Below are the code and all the weights of a small trained network. Each question names an input and a target symbol and asks about switching units off, where a switched-off unit gives its printed mean instead of its output.

import numpy as np


def w(rows, s, z=0):
    codes = np.array(rows[::2]) - 128.0
    scale = np.full(codes.shape[1], s)
    scale[-1] = z or s
    return codes * scale


def f(y):
    return y / 2 * (1 + np.tanh(0.7978845608 * (y + 0.044715 * y**3)))


def softmax(a):
    e = np.exp(a - a.max(-1, keepdims=True))
    return e / e.sum(-1, keepdims=True)


def log_softmax(a):
    a = a - a.max(-1, keepdims=True)
    return a - np.log(np.exp(a).sum(-1, keepdims=True))


def net(x, mask):
    ids = ['αβγδεζηθλμξπστφω'.index(c) for c in x.split()]
    T = len(ids)
    res = E[ids] + P[:T]
    u = 0
    for l in range(3):
        r = res
        for j in range(2):
            rows = slice(2 * j, 2 * j + 2)
            q, k, v = (r @ M[l][rows].T for M in (Q, K, V))
            z = softmax(np.where(np.tri(T) > 0, q @ k.T / 2**0.5, -1e9)) @ v
            o = O[l][rows]
            res = res + np.where(mask[u + j], z, o[:, -1]) @ o[:, :-1]
        u += 2
        y = f(res @ A[l][:, :-1].T + A[l][:, -1])
        res = res + np.where(mask[u : u + 4], y, B[l][:, -1]) @ B[l][:, :-1]
        u += 4
    return log_softmax(res[-1] @ U[:, :-1].T + U[:, -1])


Q, K, V, O, A, B = {}, {}, {}, {}, {}, {}
E = w([
[182,60,179,89,106],'α',
[67,79,147,80,60],'β',
[183,148,173,93,64],'γ',
[178,118,144,159,180],'δ',
[172,116,130,151,189],'ε',
[126,197,201,51,111],'ζ',
[122,67,85,74,178],'η',
[53,76,189,167,168],'θ',
[177,107,138,153,178],'λ',
[180,87,140,165,158],'μ',
[96,180,72,191,112],'ξ',
[76,164,164,165,4],'π',
[73,77,108,191,138],'σ',
[202,219,201,161,83],'τ',
[169,95,130,169,167],'φ',
[152,119,91,78,77],'ω',
],0.014)
P = w([
[252,61,123,108,100],'0',
[218,55,95,117,101],'1',
[190,86,92,132,124],'2',
[171,124,90,133,156],'3',
[150,143,95,147,160],'4',
[144,167,78,141,170],'5',
[127,183,86,150,186],'6',
[131,187,98,163,174],'7',
],0.004)
Q[0] = w([
[192,173,120,131,83],'L0H1',
[123,163,134,106,58],'L0H1',
[119,161,92,204,123],'L0H2',
[135,118,34,182,254],'L0H2',
],0.0066)
K[0] = w([
[86,128,142,210,136],'L0H1',
[84,90,140,126,184],'L0H1',
[141,166,85,186,95],'L0H2',
[48,77,2,165,130],'L0H2',
],0.0077)
V[0] = w([
[105,93,154,141,167],'L0H1',
[136,124,211,117,100],'L0H1',
[30,109,184,122,107],'L0H2',
[237,141,255,54,70],'L0H2',
],0.0052)
O[0] = w([
[16,146,207,142,139,55],'L0H1',
[161,112,168,148,157,76],'L0H1',
[103,38,157,175,92,2],'L0H2',
[214,150,195,85,2,68],'L0H2',
],0.0048,0.00075)
A[0] = w([
[150,126,54,189,151,219],'L0N1',
[226,47,146,130,203,221],'L0N2',
[80,80,70,78,152,169],'L0N3',
[167,2,109,24,107,253],'L0N4',
],0.0068,0.0023)
B[0] = w([
[155,163,82,191,196,242],'L0N1',
[227,25,187,123,247,193],'L0N2',
[76,88,94,114,156,168],'L0N3',
[97,1,143,13,114,255],'L0N4',
],0.0075,0.0035)
Q[1] = w([
[149,148,116,116,131],'L1H1',
[180,149,150,144,193],'L1H1',
[154,164,201,137,133],'L1H2',
[254,134,175,230,201],'L1H2',
],0.0069)
K[1] = w([
[88,149,123,143,128],'L1H1',
[153,198,73,200,159],'L1H1',
[180,254,27,253,161],'L1H2',
[230,140,132,218,246],'L1H2',
],0.0053)
V[1] = w([
[144,152,84,156,216],'L1H1',
[223,208,136,22,170],'L1H1',
[184,33,218,172,153],'L1H2',
[36,123,167,1,77],'L1H2',
],0.0029)
O[1] = w([
[77,44,137,134,184,132],'L1H1',
[72,160,186,15,91,118],'L1H1',
[234,178,157,161,254,252],'L1H2',
[129,79,41,40,135,168],'L1H2',
],0.0048,0.0027)
A[1] = w([
[120,195,66,192,163,211],'L1N1',
[84,178,90,150,114,204],'L1N2',
[58,34,254,112,114,6],'L1N3',
[119,16,221,161,180,57],'L1N4',
],0.0073,0.0026)
B[1] = w([
[203,98,47,162,139,254],'L1N1',
[237,132,87,170,124,179],'L1N2',
[106,230,2,69,57,195],'L1N3',
[93,241,126,97,223,223],'L1N4',
],0.0064,0.0068)
Q[2] = w([
[158,161,38,130,166],'L2H1',
[181,250,254,185,51],'L2H1',
[154,233,111,144,25],'L2H2',
[196,170,148,143,133],'L2H2',
],0.0051)
K[2] = w([
[150,124,109,163,138],'L2H1',
[110,202,187,109,60],'L2H1',
[150,208,2,169,58],'L2H2',
[174,201,106,207,170],'L2H2',
],0.0078)
V[2] = w([
[32,162,243,136,74],'L2H1',
[102,2,199,103,170],'L2H1',
[116,126,251,7,125],'L2H2',
[119,97,182,27,48],'L2H2',
],0.0045)
O[2] = w([
[143,189,1,208,87,2],'L2H1',
[178,69,18,144,239,69],'L2H1',
[20,79,214,224,199,54],'L2H2',
[30,159,206,146,93,64],'L2H2',
],0.0044,0.012)
A[2] = w([
[142,168,92,59,3,1],'L2N1',
[37,203,137,65,169,128],'L2N2',
[98,82,94,114,25,145],'L2N3',
[76,50,63,151,178,209],'L2N4',
],0.0059,0.0047)
B[2] = w([
[131,116,26,194,130,252],'L2N1',
[37,215,27,94,147,241],'L2N2',
[175,138,136,254,113,225],'L2N3',
[118,58,116,216,119,202],'L2N4',
],0.0068,0.0045)
U = w([
[139,170,124,27,133,7],'α',
[56,102,50,129,73,146],'β',
[116,135,148,233,96,161],'γ',
[155,189,214,159,102,154],'δ',
[127,115,124,147,132,71],'ε',
[193,140,58,125,103,149],'ζ',
[104,51,67,93,170,3],'η',
[67,223,101,171,165,137],'θ',
[129,128,122,146,128,49],'λ',
[176,124,184,144,197,110],'μ',
[102,151,169,112,99,239],'ξ',
[126,122,121,136,125,55],'π',
[119,56,127,255,156,156],'σ',
[146,175,155,139,85,183],'τ',
[125,115,120,135,123,77],'φ',
[166,6,184,79,80,226],'ω',
],0.0082,0.0059)

Each question gives the input, a string of symbols that net reads in full, and the target symbol t.
The units are the heads (2 rows each of Q, K, V and O) and the neurons (one row each of A and B). Each row of codes is followed by its name. A weight is (code - 128) times the scale printed after its matrix; where a second scale follows, it is the last column's (O, A, B and U).
mask holds one flag per unit, layer by layer, with each layer's heads first. A switched-off unit (its flag False) gives its mean, the last column of its rows in O or B, instead of its output. The means were averaged over made-up inputs and are rounded, as every weight is.
A unit's drop is (log p(t) with every unit on - log p(t) with that unit switched off) / (log p(t) with every unit on - log p(t) with every unit switched off).
The circuit of an input: a set's keep is (log p(t) with only the set's units on - log p(t) with every unit switched off) / (log p(t) with every unit on - log p(t) with every unit switched off). Starting from the 12 units with the biggest drops (on a tie, the unit counted first), units are removed one at a time, each time the one whose removal leaves the highest keep (on an exact tie, the one counted first), for as long as the keep stays at least 0.8.
circuit, biggest first: the units of the circuit, biggest drop first
top k neurons: the k neurons with the biggest drops, biggest first
top k neurons in layer l: the k neurons of layer l with the biggest drops, biggest first
which heads matter: for each layer, one digit per head in row order, 1 if its drop is at least 0.15 and else 0, layers parted by /
input β ω τ, target δ: top neuron -> (L0N4)
input τ ξ α α β τ θ ω, target ω: circuit, biggest first -> (L1N4, L1N3, L2N2)
input β ω φ ξ β λ, target μ: circuit, biggest first -> (L0N2, L1N4, L1H2, L1N3)
input ω β ζ, target ξ: which heads matter -> 00 / 00 / 01
input ω ω σ ζ ω ξ π ξ, target ζ: top 3 neurons -> (L0N4, L1N1, L1N2)
input ξ β ζ ξ φ, target μ: top 2 neurons -> (L0N2, L1N4)
input β α β θ β β η, target η: top 2 neurons in layer 1 -> (L1N4, L1N3)
input φ ξ φ η, target η: which heads matter -> 00 / 00 / 00
input β ω γ, target ω: which heads matter -> 00 / 01 / 00
input ζ ξ ξ, target ζ: top 2 neurons -> (L0N4, L1N1)
input ξ ξ ω ζ, target ζ: which heads matter -> 01 / 00 / 11
input ξ ξ ξ φ γ, target ζ: which heads matter -> 01 / 01 / 11
input δ θ γ ξ μ, target μ: circuit, biggest first -> (L0N2, L1N4, L1H2)
input ω γ π, target γ: which heads matter -> 01 / 00 / 11
input ξ β ω τ ξ γ, target ζ: top neuron -> (L2N1)
input τ α ω ξ ξ ω π, target ζ: which heads matter -> 00 / 00 / 01
input ζ δ θ μ τ τ α, target α: top 3 neurons in layer 0 -> (L0N4, L0N2, L0N1)
input ω ω ξ β δ, target μ: top 2 neurons -> (L0N2, L1N4)
input σ η ξ θ τ λ, target μ: which heads matter -> 00 / 00 / 00
input ω ξ ε θ, target θ: top 2 neurons -> (L1N4, L2N2)
